Here is a tiny trained network, its code and every weight. The questions are about switching its units off for an input and a class, where a switched-off unit gives its printed mean instead of its output.

import numpy as np


def w(rows, s, z=0):
    codes = np.array(rows[::2]) - 128.0
    scale = np.full(codes.shape[1], s)
    scale[-1] = z or s
    return codes * scale


def norm(h):
    return h / np.sqrt((h * h).mean(-1, keepdims=True) + 1e-5)


def f(y):
    return np.maximum(y, 0)


def log_softmax(a):
    a = a - a.max(-1, keepdims=True)
    return a - np.log(np.exp(a).sum(-1, keepdims=True))


def net(x, mask):
    res = np.array(x, float).reshape(1, 2) / 4 @ E
    u = 0
    for l in range(2):
        y = f(norm(res) @ A[l][:, :-1].T + A[l][:, -1])
        res = res + np.where(mask[u : u + 10], y, B[l][:, -1]) @ B[l][:, :-1]
        u += 10
    return log_softmax(norm(res)[-1] @ U[:, :-1].T + U[:, -1])


A, B = {}, {}
E = w([
[208,61,122,149,152],'x0',
[156,215,156,2,144],'x1',
],0.0099)
A[0] = w([
[5,67,126,141,127,106],'L0N0',
[155,107,154,205,132,44],'L0N1',
[170,80,110,112,225,3],'L0N2',
[163,3,72,132,186,128],'L0N3',
[149,152,104,226,117,123],'L0N4',
[34,225,197,121,255,138],'L0N5',
[126,107,136,151,142,49],'L0N6',
[119,190,208,147,152,192],'L0N7',
[72,179,115,186,69,112],'L0N8',
[67,202,146,33,78,162],'L0N9',
],0.0092,0.0062)
B[0] = w([
[210,158,177,138,196,193],'L0N0',
[176,160,239,139,166,160],'L0N1',
[203,83,43,118,21,146],'L0N2',
[129,108,90,154,2,221],'L0N3',
[165,125,213,119,123,186],'L0N4',
[101,100,55,70,66,218],'L0N5',
[184,171,159,40,206,131],'L0N6',
[116,69,107,102,115,193],'L0N7',
[82,121,12,112,92,187],'L0N8',
[156,130,187,217,205,254],'L0N9',
],0.0087,0.0083)
A[1] = w([
[157,68,75,171,80,45],'L1N0',
[141,180,197,126,2,131],'L1N1',
[203,100,139,101,125,174],'L1N2',
[116,203,83,52,141,192],'L1N3',
[87,86,180,226,93,12],'L1N4',
[162,190,210,102,162,1],'L1N5',
[194,72,104,142,234,104],'L1N6',
[108,199,218,76,123,85],'L1N7',
[61,175,49,70,61,113],'L1N8',
[242,167,170,44,134,8],'L1N9',
],0.013,0.0077)
B[1] = w([
[73,190,119,143,100,221],'L1N0',
[173,88,50,1,222,206],'L1N1',
[49,123,86,104,135,254],'L1N2',
[73,126,188,219,25,233],'L1N3',
[98,234,226,186,140,201],'L1N4',
[103,236,250,245,205,162],'L1N5',
[217,78,67,18,253,202],'L1N6',
[217,88,112,131,231,174],'L1N7',
[181,98,18,43,80,202],'L1N8',
[102,171,176,230,62,211],'L1N9',
],0.0099,0.008)
U = w([
[215,184,232,233,204,222],'0',
[183,96,35,168,7,213],'1',
[252,104,32,62,216,157],'2',
[59,9,214,78,136,10],'3',
[71,1,235,99,101,10],'4',
],0.014,0.011)

Each question gives the input, the list of numbers given to net, and the class t.
The units are the neurons (one row each of A and B). Each row of codes is followed by its name. A weight is (code - 128) times the scale printed after its matrix; where a second scale follows, it is the last column's (A, B and U).
mask holds one flag per neuron, layer by layer. A switched-off neuron (its flag False) gives its mean, the last column of its row in B, instead of its output. The means were averaged over made-up inputs and are rounded, as every weight is.
A unit's drop is (log p(t) with every unit on - log p(t) with that unit switched off) / (log p(t) with every unit on - log p(t) with every unit switched off).
most important unit: the unit with the biggest drop
k most important neurons: the k neurons with the biggest drops, biggest first
top k neurons in layer l: the k neurons of layer l with the biggest drops, biggest first
drop when u is switched off: that unit's drop, to one decimal
input [-2,2], class 2: top 2 neurons in layer 0	(L0N3 L0N9)
input [-5,4], class 1: 2 most important neurons	(L0N5 L0N0)
input [-6,-7], class 0: most important unit	L0N0
input [1,-3], class 2: top 2 neurons in layer 1	(L1N1 L1N3)
input [-3,-1], class 2: 4 most important neurons	(L0N9 L0N3 L0N0 L1N6)
input [2,0], class 2: 3 most important neurons	(L1N1 L1N3 L1N9)
input [-1,-1], class 2: 4 most important neurons	(L1N6 L0N5 L0N8 L0N0)
input [0,2], class 2: 2 most important neurons	(L0N9 L0N3)
input [3,-4], class 0: top 4 neurons in layer 1	(L1N4 L1N8 L1N6 L1N3)
input [3,-3], class 2: top 3 neurons in layer 0	(L0N9 L0N1 L0N4)
input [8,7], class 1: 4 most important neurons	(L0N9 L0N0 L0N2 L1N9)
input [5,2], class 1: 2 most important neurons	(L1N6 L0N2)
input [-7,6], class 1: 4 most important neurons	(L0N5 L0N4 L0N1 L0N7)
input [1,-7], class 0: top neuron in layer 1	(L1N4)
input [-3,1], class 2: 3 most important neurons	(L0N9 L0N3 L1N3)
input [7,1], class 1: 2 most important neurons	(L0N3 L1N6)
input [-3,6], class 0: top 3 neurons in layer 0	(L0N9 L0N3 L0N8)
input [-7,5], class 1: 3 most important neurons	(L0N5 L0N0 L1N3)
input [8,3], class 1: 3 most important neurons	(L0N9 L0N3 L1N6)
input [-3,0], class 2: 4 most important neurons	(L0N9 L0N3 L0N0 L1N6)
input [1,1], class 2: 2 most important neurons	(L0N5 L1N6)
input [3,-6], class 0: top neuron in layer 0	(L0N5)
input [3,7], class 0: drop when L0N1 is switched off	0.0
input [2,-3], class 2: drop when L1N1 is switched off	2.0
input [1,6], class 0: drop when L0N9 is switched off	0.9
input [2,-1], class 2: drop when L0N5 is switched off	0.1
input [6,8], class 0: top neuron in layer 1	(L1N9)
